Below are the code and all the weights of a small trained network. Each question names an input and a class and asks about switching units off, where a switched-off unit gives its printed mean instead of its output.

import numpy as np


def w(rows, s, z=0):
    codes = np.array(rows[::2]) - 128.0
    scale = np.full(codes.shape[1], s)
    scale[-1] = z or s
    return codes * scale


def f(y):
    return np.maximum(y, 0)


def log_softmax(a):
    a = a - a.max(-1, keepdims=True)
    return a - np.log(np.exp(a).sum(-1, keepdims=True))


def net(x, mask):
    res = np.array(x, float).reshape(1, 3) / 4 @ E
    y = f(res @ A[0][:, :-1].T + A[0][:, -1])
    res = res + np.where(mask, y, B[0][:, -1]) @ B[0][:, :-1]
    return log_softmax(res[-1] @ U[:, :-1].T + U[:, -1])


A, B = {}, {}
E = w([
[24,70,77,27,100],'x0',
[131,177,2,249,73],'x1',
[133,126,130,128,119],'x2',
],0.0099)
A[0] = w([
[2,52,118,105,114,97],'n1',
[132,92,255,65,199,84],'n2',
[90,175,120,109,124,253],'n3',
[220,193,250,180,164,87],'n4',
[139,198,132,233,182,141],'n5',
[70,208,24,236,23,97],'n6',
],0.0085,0.011)
B[0] = w([
[114,99,2,176,115,192],'n1',
[17,127,168,151,142,208],'n2',
[216,77,182,175,8,237],'n3',
[74,53,14,74,81,190],'n4',
[85,113,95,101,61,201],'n5',
[9,170,202,101,163,248],'n6',
],0.0093,0.013)
U = w([
[45,139,189,135,165,95],'0',
[143,123,137,129,93,244],'1',
[113,113,27,117,106,62],'2',
[210,126,182,185,122,209],'3',
[161,184,119,116,255,81],'4',
[178,180,115,97,217,78],'5',
[195,201,127,123,236,69],'6',
],0.012,0.011)

Each question gives the input, the list of numbers given to net, and the class t.
The units are the neurons (one row each of A and B). Each row of codes is followed by its name. A weight is (code - 128) times the scale printed after its matrix; where a second scale follows, it is the last column's (A, B and U).
mask holds one flag per neuron, in row order. A switched-off neuron (its flag False) gives its mean, the last column of its row in B, instead of its output. The means were averaged over made-up inputs and are rounded, as every weight is.
A unit's drop is (log p(t) with every unit on - log p(t) with that unit switched off) / (log p(t) with every unit on - log p(t) with every unit switched off).
The circuit of an input: a set's keep is (log p(t) with only the set's units on - log p(t) with every unit switched off) / (log p(t) with every unit on - log p(t) with every unit switched off). Starting from all 6 units, units are removed one at a time, each time the one whose removal leaves the highest keep (on an exact tie, the one counted first), for as long as the keep stays at least 0.8.
units of the circuit, in order: the units of the circuit, biggest drop first
unit that matters most: the unit with the biggest drop
k most important neurons: the k neurons with the biggest drops, biggest first
drop when u is switched off: that unit's drop, to one decimal
input [3,-1,-1], class 3: 3 most important neurons -> n4; n6; n5
input [0,-3,-3], class 3: 3 most important neurons -> n6; n4; n5
input [-1,-3,-2], class 3: units of the circuit, in order -> n6; n5
input [7,-5,2], class 2: unit that matters most -> n1
input [-8,-7,0], class 2: 2 most important neurons -> n4; n6
input [-7,2,-2], class 2: 2 most important neurons -> n4; n5
input [-6,5,-5], class 2: 4 most important neurons -> n4; n5; n2; n3
input [-1,-1,0], class 3: 2 most important neurons -> n6; n4
input [-3,5,4], class 0: 2 most important neurons -> n6; n1
input [-6,6,-4], class 0: 3 most important neurons -> n6; n1; n3
input [0,1,0], class 3: 2 most important neurons -> n4; n6
input [7,-6,-3], class 2: 2 most important neurons -> n1; n6
input [-5,4,0], class 2: 2 most important neurons -> n4; n5
input [3,3,-3], class 3: unit that matters most -> n4
input [0,6,5], class 0: drop when n6 is switched off -> 1.1
input [-8,-2,-5], class 2: drop when n4 is switched off -> 0.7
input [-8,2,6], class 2: drop when n4 is switched off -> 0.6
input [-6,8,-1], class 0: drop when n6 is switched off -> 1.7
